Small tables with named rows and columns. After each table, cells are looked up by row and column.

gusa =
,dezepi,gezipa,zez,lurimam,vuzol,kudalo,vatatu
nop,0.5,0.6,0.4,0.5,0.5,0.6,0.3
sisivag,0.8,0.4,0.2,0.7,0.8,0.4,0.3
nemidoz,0.4,0.3,0.2,0.3,0.2,0.4,0.2

kudalo of nemidoz: 0.4
lurimam of sisivag: 0.7
vuzol of nop: 0.5
lurimam of nop: 0.5
vatatu of nemidoz: 0.2
zez of nop: 0.4
gezipa of sisivag: 0.4
kudalo of nop: 0.6
vuzol of nemidoz: 0.2
gezipa of nop: 0.6
lurimam of nemidoz: 0.3
zez of sisivag: 0.2
dezepi of nemidoz: 0.4
gezipa of nemidoz: 0.3
dezepi of nop: 0.5
kudalo of sisivag: 0.4
dezepi of sisivag: 0.8
vatatu of sisivag: 0.3
vatatu of nop: 0.3

zurum =
         fuf  degede  rotelu  potefi  lifa  rab  mogib
ves      272     825     405     378   449  846    385
fufoz    816     269     705     226   410  566    439
pime     202     515     455     624   636  507    292
som      614     562     685     178   506  864    423
pagaf    520     295     317     194   564  536    693
sivezef  226     657     480     425   480  820    130

What is the rab of ves in zurum? 846
What is the degede of fufoz in zurum? 269
What is the potefi of som in zurum? 178
What is the degede of pagaf in zurum? 295
What is the lifa of som in zurum? 506
What is the fuf of fufoz in zurum? 816
What is the degede of ves in zurum? 825
What is the rab of som in zurum? 864

Table sim
|  | degem | sab |
|---|---|---|
| gakel | 192 | 201 |
| bozana | 147 | 168 |
| bif | 161 | 171 |
| tef | 168 | 174 |
| mel | 53 | 64 |
| pez | 57 | 73 |
| vosa | 144 | 130 |
| lunukez | 224 | 225 |
| fibapab | 215 | 210 |
| sus | 42 | 35 |
| savov | 97 | 110 |
| sidamu | 176 | 171 |
| nosik | 197 | 181 |

degem of fibapab is 215
degem of bif is 161
sab of nosik is 181
sab of lunukez is 225
degem of nosik is 197
sab of fibapab is 210
sab of bif is 171
sab of vosa is 130
sab of pez is 73
degem of tef is 168
Row with the largest sab: lunukez

nes
|  | zem | sud | vad | rafu |
|---|---|---|---|---|
| fubu | 4718 | 2795 | 5366 | 8748 |
| mul | 4704 | 3698 | 2437 | 7405 |
| mefupil | 4071 | 5956 | 6545 | 8755 |
| bovora | 7501 | 7409 | 6834 | 3039 |
| lok | 4541 | 7722 | 7924 | 6461 |

sud of fubu: 2795
zem of mul: 4704
zem of bovora: 7501
vad of bovora: 6834
sud of mul: 3698
rafu of mefupil: 8755
vad of mefupil: 6545
zem of mefupil: 4071
rafu of bovora: 3039
rafu of lok: 6461
sud of mefupil: 5956
sud of bovora: 7409
rafu of mul: 7405
vad of fubu: 5366
Which row has the largest sud? lok

Table pazen
           voko  firilaf    moda    fara   limed  sififa     lav
bote     40.721   52.287  56.018  22.980  27.104  54.486  34.667
dufabi   61.922   51.650  52.666  22.624  25.010  59.203  13.353
kul      40.735   37.988  42.734  33.025  30.535  43.073  36.765
zor      33.326   37.783  43.569  36.915  32.929  40.848  45.850
kise     58.193   67.474  59.265   4.723  13.858  76.580  12.845
gek      60.839   63.861  54.833   8.855  14.003  77.851   8.088
bikog    38.443   36.019  42.598  41.031  34.837  39.235  35.615
puz      56.933   68.273  65.477   9.395  12.028  74.510  11.676
ruze     44.075   53.447  55.688  21.390  26.248  52.125  36.334
tafus    36.545   40.184  45.275  31.815  26.228  49.392  39.467
zer      53.884   52.815  54.155  22.041  27.817  51.176  24.898
zagogo   55.340   53.893  45.805  19.311  26.951  62.847  19.118
gamuzem  35.435   39.979  48.507  35.748  30.978  46.049  33.381
venefo   51.888   45.555  43.581  29.240  31.484  41.498  34.906

fara of zagogo = 19.311
fara of bikog = 41.031
fara of zor = 36.915
moda of zor = 43.569
voko of zagogo = 55.340
fara of kise = 4.723
limed of zagogo = 26.951
voko of venefo = 51.888

Table lozitu
,vot,pek,mig,sifome,podase,zilepe,ladez,gil,besag
berugis,0.7,0.7,0.8,0.3,0.5,0.6,1.0,0.9,0.5
guk,0.7,0.9,0.9,0.5,0.5,0.7,0.9,0.9,0.2
zupe,0.7,0.8,0.6,0.5,0.5,0.8,0.7,0.7,0.4
nuvabi,0.6,0.4,0.4,0.6,0.5,1.0,0.5,0.4,0.8
fenob,0.5,0.5,0.8,0.7,0.6,0.5,0.5,0.6,0.8
non,0.9,0.8,0.7,0.8,0.9,0.3,0.7,0.8,0.5
gigut,0.5,0.5,0.6,0.8,0.6,0.6,0.5,0.4,0.9
todeken,1.0,0.9,0.9,0.8,1.0,0.4,0.9,0.8,0.3
lus,1.0,0.7,0.7,0.5,0.6,0.7,0.7,0.7,0.5
bok,0.8,0.8,0.9,0.3,0.2,0.8,0.9,0.8,0.4

berugis, mig => 0.8
lus, gil => 0.7
non, zilepe => 0.3
non, besag => 0.5
gigut, pek => 0.5
fenob, ladez => 0.5
gigut, gil => 0.4
guk, gil => 0.9
todeken, pek => 0.9
nuvabi, zilepe => 1.0
zupe, sifome => 0.5
zupe, ladez => 0.7
berugis, podase => 0.5
fenob, besag => 0.8
bok, pek => 0.8
gigut, podase => 0.6
lus, besag => 0.5
Which row has the largest besag? gigut

mav
|  | zez | non | fabel |
|---|---|---|---|
| zal | 5.7 | 6.4 | 1.0 |
| kolipok | 6.3 | -3.9 | 6.3 |
| sudar | 2.8 | 9.1 | -1.9 |
| suderaf | 5.1 | 3.0 | 1.1 |
| gilib | 4.6 | -2.4 | 6.0 |
| sabobog | -5.2 | 5.9 | 1.4 |
| gefugo | 3.3 | 3.5 | 5.6 |
| nuda | 6.2 | 0.6 | -0.9 |

What is the fabel of kolipok in mav?
6.3
What is the zez of kolipok in mav?
6.3
What is the fabel of gefugo in mav?
5.6
What is the non of gefugo in mav?
3.5
What is the non of sabobog in mav?
5.9
What is the zez of suderaf in mav?
5.1
Which row has the largest non? sudar

Table nup
fields: nidiru, kugefup, lukopu, rigatif
ludo: [240, 82, 108, 130]
padi: [81, 137, 181, 94]
zogi: [168, 96, 150, 58]
fil: [123, 192, 224, 159]
nolibib: [139, 104, 75, 126]
sek: [170, 143, 123, 99]
dif: [111, 128, 82, 90]
dil: [111, 113, 135, 178]
dunif: [91, 86, 211, 181]

dunif, kugefup => 86
fil, nidiru => 123
fil, kugefup => 192
zogi, rigatif => 58
dif, nidiru => 111
zogi, kugefup => 96
dif, rigatif => 90
zogi, lukopu => 150
nolibib, nidiru => 139
ludo, kugefup => 82
fil, rigatif => 159
nolibib, rigatif => 126
dunif, nidiru => 91
dunif, lukopu => 211
padi, kugefup => 137
sek, lukopu => 123
sek, nidiru => 170
dif, kugefup => 128
Which row has the largest kugefup? fil

Table bom
,zus,zad
bemutis,380,-266
rig,-6519,-4984
tud,-5216,-4084
ret,-1889,-1819
sig,-2897,-2487
vap,411,-211
sedor,-5567,-4228
mibigo,-2391,-2239
sogi,7040,4297

zad of sig is -2487
zad of vap is -211
zad of bemutis is -266
zus of tud is -5216
zus of sig is -2897
zad of mibigo is -2239
zus of sogi is 7040
zad of sogi is 4297
zus of sedor is -5567
zad of ret is -1819
zad of tud is -4084
zus of ret is -1889
zad of rig is -4984
zus of vap is 411
zus of mibigo is -2391
zus of bemutis is 380
Row with the largest zad: sogi

